Here is a tiny trained network, its code and every weight. The questions are about switching its units off for an input and a class, where a switched-off unit gives its printed mean instead of its output.

import numpy as np


def w(rows, s, z=0):
    codes = np.array(rows[::2]) - 128.0
    scale = np.full(codes.shape[1], s)
    scale[-1] = z or s
    return codes * scale


def norm(h):
    return h / np.sqrt((h * h).mean(-1, keepdims=True) + 1e-5)


def f(y):
    return np.maximum(y, 0)


def log_softmax(a):
    a = a - a.max(-1, keepdims=True)
    return a - np.log(np.exp(a).sum(-1, keepdims=True))


def net(x, mask):
    res = np.array(x, float).reshape(1, 5) / 4 @ E
    u = 0
    for l in range(3):
        y = f(norm(res) @ A[l][:, :-1].T + A[l][:, -1])
        res = res + np.where(mask[u : u + 3], y, B[l][:, -1]) @ B[l][:, :-1]
        u += 3
    return log_softmax(norm(res)[-1] @ U[:, :-1].T + U[:, -1])


A, B = {}, {}
E = w([
[147,88,76,46,99,147,160,69],'x0',
[209,171,151,97,46,153,108,119],'x1',
[175,119,54,166,112,183,2,83],'x2',
[140,117,194,84,135,91,144,99],'x3',
[120,164,100,29,109,110,166,99],'x4',
],0.0092)
A[0] = w([
[160,143,157,46,154,141,160,181,213],'L0N1',
[180,210,104,3,116,207,118,142,180],'L0N2',
[187,32,31,82,154,85,134,47,2],'L0N3',
],0.0064,0.0025)
B[0] = w([
[116,177,196,122,33,33,190,103,240],'L0N1',
[207,214,152,62,90,69,149,149,254],'L0N2',
[64,52,73,61,77,254,164,73,206],'L0N3',
],0.0091,0.0046)
A[1] = w([
[76,53,50,144,135,133,117,80,71],'L1N1',
[178,254,78,145,128,162,199,26,4],'L1N2',
[122,129,114,209,195,162,140,162,11],'L1N3',
],0.0079,0.0033)
B[1] = w([
[82,7,98,127,145,190,67,105,254],'L1N1',
[149,134,131,91,140,153,43,54,247],'L1N2',
[211,86,137,167,139,255,130,130,222],'L1N3',
],0.0091,0.0029)
A[2] = w([
[174,143,105,76,77,104,133,104,51],'L2N1',
[119,156,105,152,85,194,92,255,8],'L2N2',
[198,148,120,174,183,169,77,198,113],'L2N3',
],0.0083,0.0017)
B[2] = w([
[137,147,30,68,89,122,117,91,255],'L2N1',
[185,126,162,156,202,96,93,136,200],'L2N2',
[193,66,189,130,248,80,143,179,239],'L2N3',
],0.011,0.0045)
U = w([
[214,109,175,190,240,76,30,172,135],'0',
[104,62,87,156,153,153,75,102,35],'1',
[207,164,84,67,98,90,95,91,254],'2',
[111,175,181,159,131,2,193,133,83],'3',
],0.0089,0.0023)

Each question gives the input, the list of numbers given to net, and the class t.
The units are the neurons (one row each of A and B). Each row of codes is followed by its name. A weight is (code - 128) times the scale printed after its matrix; where a second scale follows, it is the last column's (A, B and U).
mask holds one flag per neuron, layer by layer. A switched-off neuron (its flag False) gives its mean, the last column of its row in B, instead of its output. The means were averaged over made-up inputs and are rounded, as every weight is.
A unit's drop is (log p(t) with every unit on - log p(t) with that unit switched off) / (log p(t) with every unit on - log p(t) with every unit switched off).
The circuit of an input: a set's keep is (log p(t) with only the set's units on - log p(t) with every unit switched off) / (log p(t) with every unit on - log p(t) with every unit switched off). Starting from all 9 units, units are removed one at a time, each time the one whose removal leaves the highest keep (on an exact tie, the one counted first), for as long as the keep stays at least 0.8.
units of the circuit, in order: the units of the circuit, biggest drop first
top k neurons: the k neurons with the biggest drops, biggest first
k most important neurons of layer l: the k neurons of layer l with the biggest drops, biggest first
input [8,-7,-5,-3,-1], class 1: units of the circuit, in order => [L1N1; L0N2]
input [8,0,-1,-5,-4], class 1: units of the circuit, in order => [L1N1; L0N3]
input [1,4,6,0,-4], class 0: top neuron => [L0N1]
input [-2,-8,-2,-5,4], class 1: units of the circuit, in order => [L0N2; L1N1]
input [1,-5,8,4,4], class 1: units of the circuit, in order => [L1N1; L0N3]
input [-6,-1,-5,-4,-1], class 0: top 4 neurons => [L1N3; L0N2; L0N1; L2N2]
input [-6,2,1,5,2], class 3: top 3 neurons => [L0N2; L1N2; L0N3]
input [0,3,-3,1,-5], class 3: 2 most important neurons of layer 2 => [L2N3; L2N2]
input [-5,-4,4,-6,7], class 0: 2 most important neurons of layer 0 => [L0N3; L0N1]
input [4,-6,1,5,2], class 1: 2 most important neurons of layer 0 => [L0N2; L0N3]
